Here is a tiny trained network, its code and every weight. The questions are about switching its units off for an input and a class, where a switched-off unit gives its printed mean instead of its output.

import numpy as np


def w(rows, s, z=0):
    codes = np.array(rows[::2]) - 128.0
    scale = np.full(codes.shape[1], s)
    scale[-1] = z or s
    return codes * scale


def f(y):
    return np.maximum(y, 0)


def log_softmax(a):
    a = a - a.max(-1, keepdims=True)
    return a - np.log(np.exp(a).sum(-1, keepdims=True))


def net(x, mask):
    res = np.array(x, float).reshape(1, 5) / 4 @ E
    y = f(res @ A[0][:, :-1].T + A[0][:, -1])
    res = res + np.where(mask, y, B[0][:, -1]) @ B[0][:, :-1]
    return log_softmax(res[-1] @ U[:, :-1].T + U[:, -1])


A, B = {}, {}
E = w([
[91,50,220,141,100,61,122,60,76,143,188],'x0',
[84,123,83,199,71,178,108,41,211,128,168],'x1',
[142,143,126,135,122,120,125,124,121,127,135],'x2',
[240,51,141,213,179,159,49,113,117,124,82],'x3',
[132,147,130,108,218,98,83,118,197,255,160],'x4',
],0.0095)
A[0] = w([
[104,51,223,160,106,67,135,66,87,131,184,57],'neuron 1',
[87,105,87,211,103,168,119,27,208,116,184,59],'neuron 2',
[114,109,138,181,60,184,157,126,64,47,101,21],'neuron 3',
[137,116,103,128,130,121,139,138,128,128,147,49],'neuron 4',
[101,51,235,153,109,57,117,63,92,146,183,29],'neuron 5',
[127,112,100,174,51,175,174,135,52,19,76,25],'neuron 6',
[205,61,124,202,167,156,55,114,114,114,82,68],'neuron 7',
[127,153,125,138,226,93,70,121,196,243,178,38],'neuron 8',
[158,139,166,75,177,86,124,155,76,158,95,13],'neuron 9',
[235,72,150,202,158,155,74,103,130,118,83,67],'neuron 10',
[110,121,71,186,88,184,119,77,181,146,178,52],'neuron 11',
[125,140,120,111,172,117,100,87,183,214,111,9],'neuron 12',
[96,135,81,186,100,162,95,72,177,130,154,49],'neuron 13',
[134,85,182,128,97,98,121,92,75,160,127,27],'neuron 14',
[199,112,171,69,177,69,153,207,67,127,83,1],'neuron 15',
[185,208,2,134,147,222,140,187,173,123,33,18],'neuron 16',
[33,229,120,57,95,98,215,134,146,117,198,6],'neuron 17',
[116,117,95,188,71,178,118,67,197,145,159,24],'neuron 18',
[195,75,145,206,151,166,92,117,112,129,87,27],'neuron 19',
],0.0075,0.0027)
B[0] = w([
[145,189,74,116,217,195,45,181,189,71,208,234],'neuron 1',
[140,71,142,166,167,81,153,219,36,84,62,223],'neuron 2',
[184,184,226,137,117,142,164,73,196,142,95,203],'neuron 3',
[136,125,120,114,130,107,119,123,136,124,135,128],'neuron 4',
[138,197,48,121,203,188,64,160,156,50,233,238],'neuron 5',
[196,181,244,141,82,146,140,81,227,147,138,223],'neuron 6',
[30,115,73,53,69,87,175,56,136,211,157,240],'neuron 7',
[212,199,240,139,73,183,162,36,213,141,82,240],'neuron 8',
[138,64,155,192,158,105,144,169,84,75,21,195],'neuron 9',
[24,145,82,42,47,99,183,59,113,204,138,243],'neuron 10',
[118,58,156,173,160,87,124,197,67,75,58,196],'neuron 11',
[152,150,201,151,97,141,167,95,175,82,120,189],'neuron 12',
[142,63,157,151,168,61,126,185,56,82,73,189],'neuron 13',
[176,154,69,124,160,141,94,133,114,120,181,182],'neuron 14',
[146,52,132,204,129,64,140,204,25,97,36,228],'neuron 15',
[154,177,17,126,202,223,38,176,151,49,240,244],'neuron 16',
[32,86,64,65,54,77,155,55,119,253,149,236],'neuron 17',
[177,95,120,170,139,60,113,175,46,103,65,197],'neuron 18',
[55,109,79,75,80,93,180,87,148,237,143,214],'neuron 19',
],0.006,0.011)
U = w([
[33,123,77,99,85,98,150,89,124,184,138,221],'0',
[148,145,61,126,187,191,77,149,147,93,185,151],'1',
[147,100,153,149,151,76,132,169,55,108,55,122],'2',
[192,151,245,132,103,159,143,80,199,136,111,1],'3',
],0.012,0.001)

Each question gives the input, the list of numbers given to net, and the class t.
The units are the neurons (one row each of A and B). Each row of codes is followed by its name. A weight is (code - 128) times the scale printed after its matrix; where a second scale follows, it is the last column's (A, B and U).
mask holds one flag per neuron, in row order. A switched-off neuron (its flag False) gives its mean, the last column of its row in B, instead of its output. The means were averaged over made-up inputs and are rounded, as every weight is.
A unit's drop is (log p(t) with every unit on - log p(t) with that unit switched off) / (log p(t) with every unit on - log p(t) with every unit switched off).
The circuit of an input: a set's keep is (log p(t) with only the set's units on - log p(t) with every unit switched off) / (log p(t) with every unit on - log p(t) with every unit switched off). Starting from the 12 units with the biggest drops (on a tie, the unit counted first), units are removed one at a time, each time the one whose removal leaves the highest keep (on an exact tie, the one counted first), for as long as the keep stays at least 0.8.
units of the circuit, in order: the units of the circuit, biggest drop first
top k neurons: the k neurons with the biggest drops, biggest first
drop of u: that unit's drop, to one decimal
input [-3,5,-3,5,8], class 3: units of the circuit, in order => (neuron 8)
input [7,5,-2,-1,6], class 1: top 2 neurons => (neuron 5; neuron 1)
input [5,-5,-7,3,3], class 1: top 2 neurons => (neuron 5; neuron 1)
input [5,-4,-8,6,1], class 0: top 4 neurons => (neuron 10; neuron 7; neuron 16; neuron 19)
input [0,-3,2,4,5], class 3: top 3 neurons => (neuron 8; neuron 17; neuron 12)
input [2,8,-6,7,-8], class 2: top 3 neurons => (neuron 2; neuron 18; neuron 11)
input [-3,8,-8,8,-4], class 0: top 4 neurons => (neuron 7; neuron 10; neuron 19; neuron 15)
input [6,0,3,-1,6], class 1: top 3 neurons => (neuron 5; neuron 1; neuron 6)
input [0,-7,6,8,5], class 0: top 2 neurons => (neuron 10; neuron 7)
input [6,4,7,2,7], class 3: top 3 neurons => (neuron 8; neuron 16; neuron 12)
input [-3,-5,7,0,5], class 2: top 3 neurons => (neuron 15; neuron 6; neuron 9)
input [1,-3,-2,-5,-7], class 3: top 2 neurons => (neuron 6; neuron 3)
input [-2,-6,0,6,7], class 3: top 2 neurons => (neuron 8; neuron 17)
input [-3,4,7,5,-4], class 0: units of the circuit, in order => (neuron 10)
input [-6,-8,-2,-5,2], class 2: drop of neuron 5 => 0.4
input [7,-5,-6,7,-3], class 0: drop of neuron 10 => 0.7
input [7,6,1,0,-5], class 1: drop of neuron 5 => 0.6
